Below is a small trained network, with its code and all its weights. Each question gives an input and a target symbol and asks what happens when units are switched off, that is, made to give their printed mean instead of their output.

import numpy as np


def w(rows, s, z=0):
    codes = np.array(rows[::2]) - 128.0
    scale = np.full(codes.shape[1], s)
    scale[-1] = z or s
    return codes * scale


def norm(h):
    return h / np.sqrt((h * h).mean(-1, keepdims=True) + 1e-5)


def f(y):
    return y / 2 * (1 + np.tanh(0.7978845608 * (y + 0.044715 * y**3)))


def softmax(a):
    e = np.exp(a - a.max(-1, keepdims=True))
    return e / e.sum(-1, keepdims=True)


def log_softmax(a):
    a = a - a.max(-1, keepdims=True)
    return a - np.log(np.exp(a).sum(-1, keepdims=True))


def net(x, mask):
    ids = ['βθμξφω'.index(c) for c in x.split()]
    T = len(ids)
    res = E[ids] + P[:T]
    u = 0
    for l in range(3):
        q, k, v = (norm(res) @ M[l].T for M in (Q, K, V))
        z = softmax(np.where(np.tri(T) > 0, q @ k.T / 2**0.5, -1e9)) @ v
        res = res + np.where(mask[u], z, O[l][:, -1]) @ O[l][:, :-1]
        u += 1
        y = f(norm(res) @ A[l][:, :-1].T + A[l][:, -1])
        res = res + np.where(mask[u : u + 4], y, B[l][:, -1]) @ B[l][:, :-1]
        u += 4
    return log_softmax(norm(res)[-1] @ U[:, :-1].T + U[:, -1])


Q, K, V, O, A, B = {}, {}, {}, {}, {}, {}
E = w([
[220,184,113,110,127],'β',
[67,250,86,59,94],'θ',
[187,48,179,178,162],'μ',
[113,124,152,104,169],'ξ',
[99,131,145,162,98],'φ',
[130,198,108,208,250],'ω',
],0.017)
P = w([
[2,187,130,175,128],'0',
[72,99,57,111,171],'1',
[72,95,60,102,143],'2',
[72,100,69,93,124],'3',
[67,102,81,90,107],'4',
[66,106,86,92,97],'5',
[69,115,93,90,85],'6',
[70,118,98,90,76],'7',
[79,133,116,97,67],'8',
],0.0069)
Q[0] = w([
[162,171,81,254,138],'0.h1',
[98,245,82,178,51],'0.h1',
],0.0082)
K[0] = w([
[220,220,120,179,138],'0.h1',
[118,121,185,175,1],'0.h1',
],0.008)
V[0] = w([
[90,125,166,81,167],'0.h1',
[252,152,135,1,145],'0.h1',
],0.0042)
O[0] = w([
[135,11,120,130,192,252],'0.h1',
[88,124,139,41,141,81],'0.h1',
],0.013,0.0026)
A[0] = w([
[127,104,24,169,146,184],'0.n1',
[84,117,203,176,208,195],'0.n2',
[46,111,233,146,106,107],'0.n3',
[177,22,254,144,79,3],'0.n4',
],0.0087,0.0037)
B[0] = w([
[88,139,224,179,121,186],'0.n1',
[116,117,85,1,127,254],'0.n2',
[110,100,206,139,174,145],'0.n3',
[178,80,19,213,77,145],'0.n4',
],0.012,0.0064)
Q[1] = w([
[139,75,99,123,254],'1.h1',
[222,80,141,180,196],'1.h1',
],0.013)
K[1] = w([
[16,74,207,189,138],'1.h1',
[24,6,139,236,108],'1.h1',
],0.011)
V[1] = w([
[139,96,69,128,156],'1.h1',
[254,162,91,93,168],'1.h1',
],0.0073)
O[1] = w([
[188,242,62,95,135,176],'1.h1',
[48,3,74,16,233,2],'1.h1',
],0.0047,0.00098)
A[1] = w([
[157,166,41,10,99,54],'1.n1',
[152,182,112,160,175,133],'1.n2',
[150,195,137,63,135,163],'1.n3',
[125,178,135,199,66,250],'1.n4',
],0.012,0.0024)
B[1] = w([
[131,172,220,139,122,254],'1.n1',
[138,223,123,183,54,148],'1.n2',
[224,10,120,157,77,205],'1.n3',
[175,57,214,3,146,166],'1.n4',
],0.0066,0.0089)
Q[2] = w([
[89,120,232,8,96],'2.h1',
[102,99,113,207,87],'2.h1',
],0.017)
K[2] = w([
[248,130,218,108,121],'2.h1',
[134,176,55,192,72],'2.h1',
],0.013)
V[2] = w([
[174,173,57,153,110],'2.h1',
[91,169,1,24,109],'2.h1',
],0.0079)
O[2] = w([
[112,198,180,5,124,3],'2.h1',
[71,68,91,80,107,51],'2.h1',
],0.013,0.004)
A[2] = w([
[152,139,90,124,181,253],'2.n1',
[119,136,97,30,83,168],'2.n2',
[122,9,123,110,148,41],'2.n3',
[86,163,153,60,51,22],'2.n4',
],0.012,0.004)
B[2] = w([
[184,176,40,53,41,189],'2.n1',
[103,13,52,255,136,182],'2.n2',
[55,229,220,183,187,254],'2.n3',
[115,121,132,77,42,168],'2.n4',
],0.0073,0.0074)
U = w([
[200,88,164,32,170,63],'β',
[120,49,99,149,69,215],'θ',
[171,138,11,174,181,90],'μ',
[65,130,175,183,211,6],'ξ',
[216,167,191,250,109,187],'φ',
[111,243,94,110,110,150],'ω',
],0.012,0.0017)

Each question gives the input, a string of symbols that net reads in full, and the target symbol t.
The units are the heads (2 rows each of Q, K, V and O) and the neurons (one row each of A and B). Each row of codes is followed by its name. A weight is (code - 128) times the scale printed after its matrix; where a second scale follows, it is the last column's (O, A, B and U).
mask holds one flag per unit, layer by layer, with each layer's heads first. A switched-off unit (its flag False) gives its mean, the last column of its rows in O or B, instead of its output. The means were averaged over made-up inputs and are rounded, as every weight is.
A unit's drop is (log p(t) with every unit on - log p(t) with that unit switched off) / (log p(t) with every unit on - log p(t) with every unit switched off).
The circuit of an input: a set's keep is (log p(t) with only the set's units on - log p(t) with every unit switched off) / (log p(t) with every unit on - log p(t) with every unit switched off). Starting from the 12 units with the biggest drops (on a tie, the unit counted first), units are removed one at a time, each time the one whose removal leaves the highest keep (on an exact tie, the one counted first), for as long as the keep stays at least 0.8.
circuit, biggest first: the units of the circuit, biggest drop first
unit that matters most: the unit with the biggest drop
top k neurons: the k neurons with the biggest drops, biggest first
top k neurons in layer l: the k neurons of layer l with the biggest drops, biggest first
drop when u is switched off: that unit's drop, to one decimal
input φ μ μ μ ξ θ ξ φ ξ, target φ: circuit, biggest first -> [2.h1]
input β ξ ω, target μ: circuit, biggest first -> [0.n2 2.n3]
input φ θ β ξ, target β: top 3 neurons in layer 1 -> [1.n4 1.n1 1.n2]
input θ θ θ ξ β θ μ, target θ: top 2 neurons -> [0.n4 0.n2]
input μ ξ μ ξ ω, target ω: circuit, biggest first -> [2.h1 1.n1 1.n2]
input ξ ξ θ ω β β, target β: top 2 neurons in layer 0 -> [0.n1 0.n2]
input ξ β φ ξ, target β: top 2 neurons in layer 0 -> [0.n2 0.n1]
input β ξ ξ ξ ω, target μ: top 3 neurons -> [0.n2 1.n4 2.n3]
input μ ω ξ θ θ ξ θ ω μ, target μ: top 2 neurons in layer 0 -> [0.n4 0.n1]
input θ β φ, target ξ: top 2 neurons in layer 1 -> [1.n1 1.n2]
input ξ ξ φ ω, target φ: top 2 neurons in layer 0 -> [0.n1 0.n4]
input μ μ θ, target θ: top 2 neurons -> [0.n4 0.n2]
input θ θ ξ ξ ω ω, target ω: top 2 neurons in layer 0 -> [0.n2 0.n1]
input β ξ ξ β, target β: top 4 neurons -> [1.n1 0.n2 0.n1 2.n3]
input φ ξ θ ξ ξ ω ξ θ, target φ: unit that matters most -> 1.n4
input θ φ ω, target φ: top 2 neurons -> [1.n4 0.n1]
input ξ β ξ β μ, target μ: top 2 neurons -> [0.n4 0.n2]
input ω μ ξ θ ξ β θ ω φ, target ξ: drop when 1.h1 is switched off -> 1.0
input θ θ φ θ, target φ: drop when 2.h1 is switched off -> 0.1
input ξ ξ ξ φ θ θ ξ ξ, target φ: drop when 1.h1 is switched off -> 0.1
input ξ ξ ξ ξ ξ ξ θ, target θ: top neuron -> [1.n4]
